Below is a small trained network, with its code and all its weights. Each question gives an input and a class and asks what happens when units are switched off, that is, made to give their printed mean instead of their output.

import numpy as np


def w(rows, s, z=0):
    codes = np.array(rows[::2]) - 128.0
    scale = np.full(codes.shape[1], s)
    scale[-1] = z or s
    return codes * scale


def f(y):
    return y / 2 * (1 + np.tanh(0.7978845608 * (y + 0.044715 * y**3)))


def log_softmax(a):
    a = a - a.max(-1, keepdims=True)
    return a - np.log(np.exp(a).sum(-1, keepdims=True))


def net(x, mask):
    res = np.array(x, float).reshape(1, 5) / 4 @ E
    y = f(res @ A[0][:, :-1].T + A[0][:, -1])
    res = res + np.where(mask, y, B[0][:, -1]) @ B[0][:, :-1]
    return log_softmax(res[-1] @ U[:, :-1].T + U[:, -1])


A, B = {}, {}
E = w([
[34,171,146,98,74,202,62],'x0',
[95,114,176,195,70,56,187],'x1',
[186,166,67,253,109,136,68],'x2',
[148,250,217,200,182,142,233],'x3',
[61,230,33,60,204,68,119],'x4',
],0.0075)
A[0] = w([
[149,124,95,154,104,210,29,143],'n0',
[184,127,116,148,120,111,154,252],'n1',
[86,109,107,156,92,88,130,142],'n2',
[154,89,134,99,110,117,114,108],'n3',
[93,169,190,132,110,150,158,182],'n4',
[144,106,88,126,166,133,94,176],'n5',
[102,178,152,127,134,144,158,167],'n6',
[173,119,107,162,145,93,170,199],'n7',
[66,177,179,166,123,151,185,162],'n8',
[122,126,115,108,115,87,122,205],'n9',
[47,157,82,53,159,130,139,177],'n10',
[97,159,114,109,146,126,132,109],'n11',
[107,180,122,71,137,113,132,138],'n12',
[174,71,174,139,109,170,142,205],'n13',
[111,148,92,62,131,118,116,151],'n14',
[94,95,112,58,112,130,91,167],'n15',
[236,124,154,136,154,143,191,131],'n16',
[156,68,154,133,105,131,175,187],'n17',
[113,209,159,148,131,140,216,156],'n18',
[87,64,119,167,88,84,94,148],'n19',
[174,119,139,147,127,124,136,158],'n20',
[161,142,105,140,115,171,3,167],'n21',
[123,94,144,66,132,172,125,178],'n22',
[83,171,127,133,124,132,98,168],'n23',
[116,145,133,170,89,92,122,235],'n24',
[150,193,106,130,153,92,145,182],'n25',
[225,157,59,125,176,94,151,117],'n26',
[119,144,150,150,102,107,180,229],'n27',
],0.014,0.0026)
B[0] = w([
[155,112,110,181,26,230,53,231],'n0',
[111,151,120,197,151,100,130,181],'n1',
[62,97,189,124,121,146,149,162],'n2',
[156,140,104,105,108,125,185,164],'n3',
[181,190,144,77,163,176,141,196],'n4',
[111,152,96,124,78,118,97,172],'n5',
[119,111,128,77,176,171,130,185],'n6',
[81,167,86,194,161,93,121,192],'n7',
[157,200,146,88,188,206,141,222],'n8',
[87,134,160,111,115,117,113,157],'n9',
[67,76,203,63,163,45,29,237],'n10',
[129,91,135,94,142,106,117,165],'n11',
[113,71,146,77,166,92,98,191],'n12',
[223,60,114,150,100,100,151,213],'n13',
[99,124,170,101,108,56,76,192],'n14',
[172,218,177,103,61,76,139,213],'n15',
[172,126,137,240,222,90,78,213],'n16',
[178,80,151,187,150,81,192,196],'n17',
[138,84,82,86,237,226,137,244],'n18',
[64,102,189,156,79,146,211,196],'n19',
[120,132,138,168,145,101,102,162],'n20',
[111,86,85,155,46,228,51,228],'n21',
[229,138,98,66,94,80,158,188],'n22',
[171,117,142,97,139,130,103,173],'n23',
[81,116,133,126,123,162,165,177],'n24',
[114,87,35,57,152,122,148,198],'n25',
[60,201,4,124,99,75,148,209],'n26',
[110,150,190,150,182,156,149,189],'n27',
],0.021,0.012)
U = w([
[82,141,188,62,98,24,36,98],'0',
[28,193,1,172,150,60,135,85],'1',
[130,106,100,182,9,219,32,198],'2',
[26,103,190,177,98,135,249,74],'3',
[203,86,129,124,96,81,183,57],'4',
[132,190,128,79,236,220,140,252],'5',
[72,40,95,65,190,90,83,102],'6',
[149,99,116,237,201,76,127,67],'7',
],0.007,0.0011)

Each question gives the input, the list of numbers given to net, and the class t.
The units are the neurons (one row each of A and B). Each row of codes is followed by its name. A weight is (code - 128) times the scale printed after its matrix; where a second scale follows, it is the last column's (A, B and U).
mask holds one flag per neuron, in row order. A switched-off neuron (its flag False) gives its mean, the last column of its row in B, instead of its output. The means were averaged over made-up inputs and are rounded, as every weight is.
A unit's drop is (log p(t) with every unit on - log p(t) with that unit switched off) / (log p(t) with every unit on - log p(t) with every unit switched off).
The circuit of an input: a set's keep is (log p(t) with only the set's units on - log p(t) with every unit switched off) / (log p(t) with every unit on - log p(t) with every unit switched off). Starting from the 12 units with the biggest drops (on a tie, the unit counted first), units are removed one at a time, each time the one whose removal leaves the highest keep (on an exact tie, the one counted first), for as long as the keep stays at least 0.8.
units of the circuit, in order: the units of the circuit, biggest drop first
top k neurons: the k neurons with the biggest drops, biggest first
drop of u: that unit's drop, to one decimal
input [-3,-8,6,8,8], class 1: units of the circuit, in order	(n26)
input [7,-8,4,-5,8], class 2: top 4 neurons	(n21 n0 n5 n27)
input [-8,6,-8,-8,-4], class 4: top 2 neurons	(n13 n22)
input [1,-8,5,3,7], class 6: top 2 neurons	(n25 n15)
input [-8,3,1,-8,7], class 1: top 2 neurons	(n26 n7)
input [-3,-4,7,-3,3], class 2: top 2 neurons	(n21 n0)
input [6,-6,-7,-7,-4], class 2: top 2 neurons	(n0 n21)
input [-8,6,0,-6,-8], class 7: top 2 neurons	(n16 n13)
input [2,3,1,3,-8], class 7: top 2 neurons	(n13 n17)
input [2,-4,-5,2,-2], class 0: top 2 neurons	(n18 n8)
input [6,5,-3,0,-4], class 5: top 2 neurons	(n4 n8)
input [5,-4,1,2,6], class 0: top 2 neurons	(n10 n14)
input [-5,6,-8,-6,-5], class 4: top 2 neurons	(n13 n22)
input [-1,-6,-6,-6,-6], class 4: units of the circuit, in order	(n22)
input [6,-8,2,-7,3], class 2: drop of n0	4.5
input [-8,-3,-1,8,-1], class 7: drop of n16	4.1
input [-6,-6,6,-3,8], class 1: drop of n26	1.6
